Below are the code and all the weights of a small trained network. Each question names an input and a target symbol and asks about switching units off, where a switched-off unit gives its printed mean instead of its output.

import numpy as np


def w(rows, s, z=0):
    codes = np.array(rows[::2]) - 128.0
    scale = np.full(codes.shape[1], s)
    scale[-1] = z or s
    return codes * scale


def f(y):
    return y / 2 * (1 + np.tanh(0.7978845608 * (y + 0.044715 * y**3)))


def softmax(a):
    e = np.exp(a - a.max(-1, keepdims=True))
    return e / e.sum(-1, keepdims=True)


def log_softmax(a):
    a = a - a.max(-1, keepdims=True)
    return a - np.log(np.exp(a).sum(-1, keepdims=True))


def net(x, mask):
    ids = ['ΠΣΦαγδεθλτω'.index(c) for c in x.split()]
    T = len(ids)
    res = E[ids] + P[:T]
    u = 0
    for l in range(3):
        r = res
        for j in range(2):
            rows = slice(3 * j, 3 * j + 3)
            q, k, v = (r @ M[l][rows].T for M in (Q, K, V))
            z = softmax(np.where(np.tri(T) > 0, q @ k.T / 3**0.5, -1e9)) @ v
            o = O[l][rows]
            res = res + np.where(mask[u + j], z, o[:, -1]) @ o[:, :-1]
        u += 2
        y = f(res @ A[l][:, :-1].T + A[l][:, -1])
        res = res + np.where(mask[u : u + 4], y, B[l][:, -1]) @ B[l][:, :-1]
        u += 4
    return log_softmax(res[-1] @ U[:, :-1].T + U[:, -1])


Q, K, V, O, A, B = {}, {}, {}, {}, {}, {}
E = w([
[76,137,154,105,108,116,182,100,202],'Π',
[123,151,168,101,138,104,209,141,183],'Σ',
[95,141,206,138,28,172,176,79,51],'Φ',
[144,160,111,177,106,151,152,241,63],'α',
[133,72,101,5,101,150,142,70,52],'γ',
[145,80,106,209,112,117,152,53,174],'δ',
[180,163,47,157,215,95,174,63,96],'ε',
[205,184,148,128,118,169,119,98,125],'θ',
[55,172,47,129,108,163,141,151,128],'λ',
[147,29,162,117,140,180,96,149,170],'τ',
[148,142,82,138,187,131,118,28,112],'ω',
],0.019)
P = w([
[84,141,185,87,129,69,52,102,128],'0',
[169,113,143,162,138,112,183,122,125],'1',
[176,107,132,203,118,107,175,130,117],'2',
[176,111,135,217,92,137,176,135,121],'3',
[189,104,105,234,73,140,176,144,93],'4',
[199,99,115,255,58,169,174,151,91],'5',
[203,89,107,255,63,151,188,160,96],'6',
],0.0082)
Q[0] = w([
[108,133,180,171,97,159,86,45,178],'0.h0',
[115,147,156,192,146,124,133,98,187],'0.h0',
[152,54,78,91,122,173,167,115,160],'0.h0',
[159,11,113,70,78,136,156,83,77],'0.h1',
[141,185,95,232,132,86,172,121,174],'0.h1',
[154,132,93,52,82,160,202,110,79],'0.h1',
],0.011)
K[0] = w([
[122,160,187,160,90,112,110,62,227],'0.h0',
[139,91,116,103,141,57,95,91,199],'0.h0',
[107,92,115,112,18,184,113,125,121],'0.h0',
[222,89,178,220,1,182,57,126,136],'0.h1',
[56,197,186,58,203,126,139,65,99],'0.h1',
[188,150,186,212,85,177,91,132,99],'0.h1',
],0.0098)
V[0] = w([
[150,169,62,132,126,192,140,99,168],'0.h0',
[104,127,101,119,57,102,189,135,90],'0.h0',
[52,117,25,125,173,227,108,122,60],'0.h0',
[207,154,127,82,180,178,140,157,125],'0.h1',
[190,12,185,166,117,186,186,22,213],'0.h1',
[137,90,102,95,61,83,31,66,253],'0.h1',
],0.0053)
O[0] = w([
[109,121,53,176,64,135,93,78,124,142],'0.h0',
[120,99,201,127,182,125,252,110,242,186],'0.h0',
[109,52,224,135,88,69,113,28,223,135],'0.h0',
[165,141,159,154,123,91,171,37,131,133],'0.h1',
[48,78,66,222,186,85,171,161,88,254],'0.h1',
[38,132,192,97,158,164,168,82,3,126],'0.h1',
],0.0056,0.0046)
A[0] = w([
[104,202,2,180,134,69,130,149,169,156],'0.n0',
[84,62,99,143,188,110,103,35,49,68],'0.n1',
[63,155,180,134,218,119,179,115,223,144],'0.n2',
[164,138,79,169,176,250,97,158,126,2],'0.n3',
],0.0063,0.006)
B[0] = w([
[209,188,254,85,115,100,172,86,141,239],'0.n0',
[100,181,180,132,116,50,136,244,229,253],'0.n1',
[143,209,45,196,122,103,59,121,27,180],'0.n2',
[95,76,153,78,79,102,234,122,210,124],'0.n3',
],0.0064,0.0041)
Q[1] = w([
[155,63,137,105,121,147,150,94,138],'1.h0',
[121,35,120,4,138,140,92,145,143],'1.h0',
[82,97,80,120,152,136,115,135,113],'1.h0',
[175,71,169,46,127,148,133,93,142],'1.h1',
[184,89,130,122,117,119,182,112,156],'1.h1',
[136,115,128,141,185,130,158,70,116],'1.h1',
],0.013)
K[1] = w([
[113,56,80,126,104,147,137,125,129],'1.h0',
[208,54,69,153,97,136,252,116,124],'1.h0',
[155,128,94,192,161,205,197,143,164],'1.h0',
[171,77,215,148,88,187,108,163,57],'1.h1',
[165,100,134,204,110,211,113,142,138],'1.h1',
[192,109,142,171,155,125,139,88,117],'1.h1',
],0.011)
V[1] = w([
[168,150,173,125,138,196,43,66,220],'1.h0',
[30,133,2,25,197,234,60,55,104],'1.h0',
[80,87,130,111,197,63,83,208,158],'1.h0',
[182,110,175,167,112,151,141,205,172],'1.h1',
[121,150,217,183,117,159,106,101,68],'1.h1',
[121,126,149,154,144,117,121,110,121],'1.h1',
],0.007)
O[1] = w([
[149,133,162,205,41,12,89,241,138,3],'1.h0',
[151,95,34,92,82,1,160,172,35,31],'1.h0',
[68,175,77,139,164,145,33,81,85,242],'1.h0',
[69,110,120,101,121,144,21,40,30,178],'1.h1',
[90,169,3,128,110,75,157,118,84,247],'1.h1',
[149,139,83,45,159,107,144,109,101,190],'1.h1',
],0.0061,0.0026)
A[1] = w([
[116,211,60,164,183,160,63,85,99,2],'1.n0',
[2,40,140,75,152,78,122,188,111,57],'1.n1',
[202,60,128,184,153,168,132,247,106,152],'1.n2',
[244,94,83,186,219,79,92,28,190,95],'1.n3',
],0.0052,0.0083)
B[1] = w([
[146,68,132,118,85,112,126,149,145,139],'1.n0',
[152,106,124,117,143,246,104,161,146,140],'1.n1',
[116,140,104,109,129,119,100,21,158,180],'1.n2',
[99,149,132,119,123,135,161,172,152,254],'1.n3',
],0.012,0.0033)
Q[2] = w([
[94,3,105,114,187,165,65,146,157],'2.h0',
[129,54,144,63,118,96,168,98,140],'2.h0',
[145,186,152,196,126,157,171,68,94],'2.h0',
[161,162,96,202,109,118,118,107,115],'2.h1',
[139,44,127,73,160,154,89,150,142],'2.h1',
[119,183,125,125,94,69,153,116,63],'2.h1',
],0.012)
K[2] = w([
[166,43,91,215,146,172,165,85,139],'2.h0',
[243,95,38,174,66,205,72,95,100],'2.h0',
[51,197,152,147,77,158,1,191,107],'2.h0',
[150,209,114,88,122,164,62,242,103],'2.h1',
[150,62,81,202,104,159,190,40,145],'2.h1',
[124,165,134,55,124,147,133,231,123],'2.h1',
],0.0093)
V[2] = w([
[143,79,129,140,104,153,172,133,140],'2.h0',
[154,163,184,74,102,161,221,173,69],'2.h0',
[1,96,144,154,86,123,183,162,133],'2.h0',
[139,169,99,156,154,82,169,93,175],'2.h1',
[132,82,180,72,136,130,203,124,146],'2.h1',
[139,139,122,183,186,165,145,95,34],'2.h1',
],0.0095)
O[2] = w([
[248,199,157,92,169,88,133,173,131,5],'2.h0',
[186,21,161,191,118,119,180,84,142,171],'2.h0',
[118,52,62,79,144,119,16,94,235,176],'2.h0',
[109,76,152,125,162,136,101,218,2,247],'2.h1',
[155,128,115,131,210,160,45,81,137,245],'2.h1',
[128,145,166,22,143,108,159,109,130,142],'2.h1',
],0.0093,0.0031)
A[2] = w([
[163,75,135,178,73,98,190,192,136,66],'2.n0',
[83,78,191,1,110,178,167,150,171,2],'2.n1',
[120,64,59,79,118,46,124,99,109,60],'2.n2',
[155,69,186,59,159,149,95,79,153,19],'2.n3',
],0.0082,0.0057)
B[2] = w([
[175,158,139,59,149,141,44,129,137,248],'2.n0',
[205,149,141,191,144,156,75,111,56,241],'2.n1',
[171,200,104,132,115,246,189,225,176,198],'2.n2',
[55,146,139,140,112,42,152,215,201,255],'2.n3',
],0.011,0.0061)
U = w([
[136,232,213,180,119,164,190,127,148,20],'Π',
[119,198,93,54,82,66,198,58,127,120],'Σ',
[157,156,99,76,166,196,233,164,126,108],'Φ',
[214,171,191,51,84,42,148,99,78,170],'α',
[129,99,184,95,130,83,166,141,182,181],'γ',
[174,134,229,190,215,184,129,199,77,33],'δ',
[190,200,98,148,113,122,110,183,139,2],'ε',
[89,68,208,50,179,123,253,25,53,236],'θ',
[91,153,73,155,109,31,170,161,44,172],'λ',
[110,189,156,38,210,175,84,75,130,175],'τ',
[179,155,69,181,178,89,160,56,104,99],'ω',
],0.0046,0.0053)

Each question gives the input, a string of symbols that net reads in full, and the target symbol t.
The units are the heads (3 rows each of Q, K, V and O) and the neurons (one row each of A and B). Each row of codes is followed by its name. A weight is (code - 128) times the scale printed after its matrix; where a second scale follows, it is the last column's (O, A, B and U).
mask holds one flag per unit, layer by layer, with each layer's heads first. A switched-off unit (its flag False) gives its mean, the last column of its rows in O or B, instead of its output. The means were averaged over made-up inputs and are rounded, as every weight is.
A unit's drop is (log p(t) with every unit on - log p(t) with that unit switched off) / (log p(t) with every unit on - log p(t) with every unit switched off).
The circuit of an input: a set's keep is (log p(t) with only the set's units on - log p(t) with every unit switched off) / (log p(t) with every unit on - log p(t) with every unit switched off). Starting from the 12 units with the biggest drops (on a tie, the unit counted first), units are removed one at a time, each time the one whose removal leaves the highest keep (on an exact tie, the one counted first), for as long as the keep stays at least 0.8.
circuit, biggest first: the units of the circuit, biggest drop first
unit that matters most: the unit with the biggest drop
k most important neurons: the k neurons with the biggest drops, biggest first
k most important neurons of layer l: the k neurons of layer l with the biggest drops, biggest first
which heads matter: for each layer, one digit per head in row order, 1 if its drop is at least 0.15 and else 0, layers parted by /
input γ ω Π γ, target γ: unit that matters most -> 2.n3
input α θ α γ, target α: circuit, biggest first -> 0.h1, 2.h0, 1.h0
input Φ Φ θ γ θ δ, target γ: circuit, biggest first -> 2.h0, 2.n3, 1.h0
input ε γ α τ Φ, target δ: 2 most important neurons -> 0.n0, 1.n3
input δ Σ γ ω, target τ: circuit, biggest first -> 0.h1, 2.h0, 1.h0
input ε γ α γ, target α: circuit, biggest first -> 0.h1, 2.h0
input θ δ ω, target α: 2 most important neurons -> 2.n0, 0.n1
input Φ ω θ τ, target τ: circuit, biggest first -> 2.h0, 1.n2, 0.h1
input θ θ λ Π Σ, target α: 2 most important neurons -> 2.n0, 0.n1
input γ τ γ γ Σ, target ω: which heads matter -> 00 / 00 / 01
input ω θ Π τ τ γ ε, target λ: which heads matter -> 00 / 10 / 11
input ω Σ Π γ ω ω, target λ: which heads matter -> 00 / 10 / 11
input Π γ δ Σ Σ α, target Φ: which heads matter -> 01 / 10 / 10
input Π α δ λ, target Φ: which heads matter -> 01 / 10 / 10
input ω ω θ Σ Π Π, target λ: which heads matter -> 00 / 10 / 11
input θ Π γ, target θ: most important neuron of layer 1 -> 1.n3
input δ Φ γ, target Φ: circuit, biggest first -> 2.n2, 1.h1
input δ Σ ω Σ, target τ: which heads matter -> 01 / 10 / 10
input λ Σ ε γ, target γ: 2 most important neurons -> 1.n3, 2.n3
input Π γ θ θ, target Φ: 3 most important neurons -> 2.n2, 0.n2, 0.n1
input Σ γ Σ δ Σ γ, target δ: most important neuron of layer 2 -> 2.n1
input Σ θ θ, target θ: which heads matter -> 00 / 00 / 10
input γ γ Π, target ω: which heads matter -> 00 / 00 / 01
input Π Π Σ ε, target Φ: 2 most important neurons -> 2.n2, 0.n2
input λ γ Π λ, target ε: 3 most important neurons -> 2.n0, 2.n2, 0.n1
input θ γ θ δ, target α: which heads matter -> 00 / 10 / 10
input γ Σ λ γ Φ, target ω: unit that matters most -> 2.h1
input θ λ θ Φ Φ Φ, target α: 2 most important neurons -> 2.n0, 0.n1
